Below are the code and all the weights of a small trained network. Each question names an input and a class and asks about switching units off, where a switched-off unit gives its printed mean instead of its output.

import numpy as np


def w(rows, s, z=0):
    codes = np.array(rows[::2]) - 128.0
    scale = np.full(codes.shape[1], s)
    scale[-1] = z or s
    return codes * scale


def f(y):
    return np.maximum(y, 0)


def log_softmax(a):
    a = a - a.max(-1, keepdims=True)
    return a - np.log(np.exp(a).sum(-1, keepdims=True))


def net(x, mask):
    res = np.array(x, float).reshape(1, 5) / 4 @ E
    y = f(res @ A[0][:, :-1].T + A[0][:, -1])
    res = res + np.where(mask, y, B[0][:, -1]) @ B[0][:, :-1]
    return log_softmax(res[-1] @ U[:, :-1].T + U[:, -1])


A, B = {}, {}
E = w([
[140,147,146,218,245,99,109,119,82],'x0',
[202,96,171,132,92,190,35,193,32],'x1',
[152,113,87,110,136,136,149,116,110],'x2',
[91,7,218,133,92,72,192,163,6],'x3',
[122,126,121,136,125,131,126,129,126],'x4',
],0.015)
A[0] = w([
[34,123,106,141,158,62,244,128,182,192],'neuron 1',
[75,117,139,71,36,118,162,107,159,254],'neuron 2',
[76,197,80,131,160,139,150,29,215,215],'neuron 3',
[159,170,85,204,189,132,96,110,144,128],'neuron 4',
[145,128,132,189,247,89,102,118,93,129],'neuron 5',
[155,193,80,120,132,176,53,112,158,194],'neuron 6',
],0.013,0.0071)
B[0] = w([
[138,99,108,170,187,60,167,68,166,213],'neuron 1',
[146,86,66,94,49,90,106,98,129,191],'neuron 2',
[7,109,188,40,37,219,182,167,66,254],'neuron 3',
[148,187,222,107,183,108,77,129,120,197],'neuron 4',
[109,190,210,164,240,114,217,177,30,196],'neuron 5',
[226,146,134,166,115,120,67,224,164,214],'neuron 6',
],0.012,0.037)
U = w([
[118,86,165,115,13,209,102,116,68,254],'0',
[72,136,177,136,161,163,151,190,44,180],'1',
[217,141,41,140,95,162,16,223,249,124],'2',
[211,214,159,165,215,130,60,178,137,15],'3',
[129,97,47,135,132,36,103,38,170,68],'4',
[130,148,145,224,219,71,187,35,118,27],'5',
],0.011,0.0061)

Each question gives the input, the list of numbers given to net, and the class t.
The units are the neurons (one row each of A and B). Each row of codes is followed by its name. A weight is (code - 128) times the scale printed after its matrix; where a second scale follows, it is the last column's (A, B and U).
mask holds one flag per neuron, in row order. A switched-off neuron (its flag False) gives its mean, the last column of its row in B, instead of its output. The means were averaged over made-up inputs and are rounded, as every weight is.
A unit's drop is (log p(t) with every unit on - log p(t) with that unit switched off) / (log p(t) with every unit on - log p(t) with every unit switched off).
The circuit of an input: a set's keep is (log p(t) with only the set's units on - log p(t) with every unit switched off) / (log p(t) with every unit on - log p(t) with every unit switched off). Starting from all 6 units, units are removed one at a time, each time the one whose removal leaves the highest keep (on an exact tie, the one counted first), for as long as the keep stays at least 0.8.
circuit, biggest first: the units of the circuit, biggest drop first
most important unit: the unit with the biggest drop
k most important neurons: the k neurons with the biggest drops, biggest first
drop of u: that unit's drop, to one decimal
input [-2,2,2,-7,0], class 2: 2 most important neurons	[neuron 6; neuron 5]
input [-2,-1,6,6,3], class 4: circuit, biggest first	[neuron 3; neuron 5]
input [4,-6,-7,1,-4], class 5: circuit, biggest first	[neuron 1]
input [-2,-5,-1,1,-5], class 4: circuit, biggest first	[neuron 1; neuron 5]
input [0,5,8,7,3], class 0: 3 most important neurons	[neuron 5; neuron 1; neuron 4]
input [0,-6,-1,-4,-1], class 0: 2 most important neurons	[neuron 3; neuron 5]
input [-1,-2,-5,-5,2], class 0: 2 most important neurons	[neuron 3; neuron 5]
input [1,2,-5,-6,5], class 3: 3 most important neurons	[neuron 6; neuron 4; neuron 2]
input [6,1,-2,0,6], class 3: 2 most important neurons	[neuron 3; neuron 1]
input [-3,7,0,6,-3], class 0: 2 most important neurons	[neuron 5; neuron 6]
input [0,7,-5,-5,-1], class 2: 2 most important neurons	[neuron 5; neuron 6]
input [-5,1,4,-8,-8], class 2: 2 most important neurons	[neuron 6; neuron 5]
input [-2,2,-4,7,-4], class 0: 2 most important neurons	[neuron 1; neuron 5]
input [4,1,-8,-6,-1], class 3: most important unit	neuron 6
input [-3,7,-6,0,7], class 2: 2 most important neurons	[neuron 3; neuron 5]
input [0,-1,0,4,1], class 4: 2 most important neurons	[neuron 3; neuron 5]
input [1,7,1,-7,2], class 3: 2 most important neurons	[neuron 4; neuron 2]
input [-4,4,2,4,3], class 0: 2 most important neurons	[neuron 6; neuron 1]
input [8,-7,-7,3,-6], class 5: drop of neuron 4	0.0
input [-1,2,-7,-7,-1], class 2: most important unit	neuron 6
input [-2,-3,-1,1,2], class 4: drop of neuron 3	0.2
input [5,-1,-6,7,7], class 5: drop of neuron 3	0.8
input [7,5,-7,-1,8], class 3: drop of neuron 3	1.9
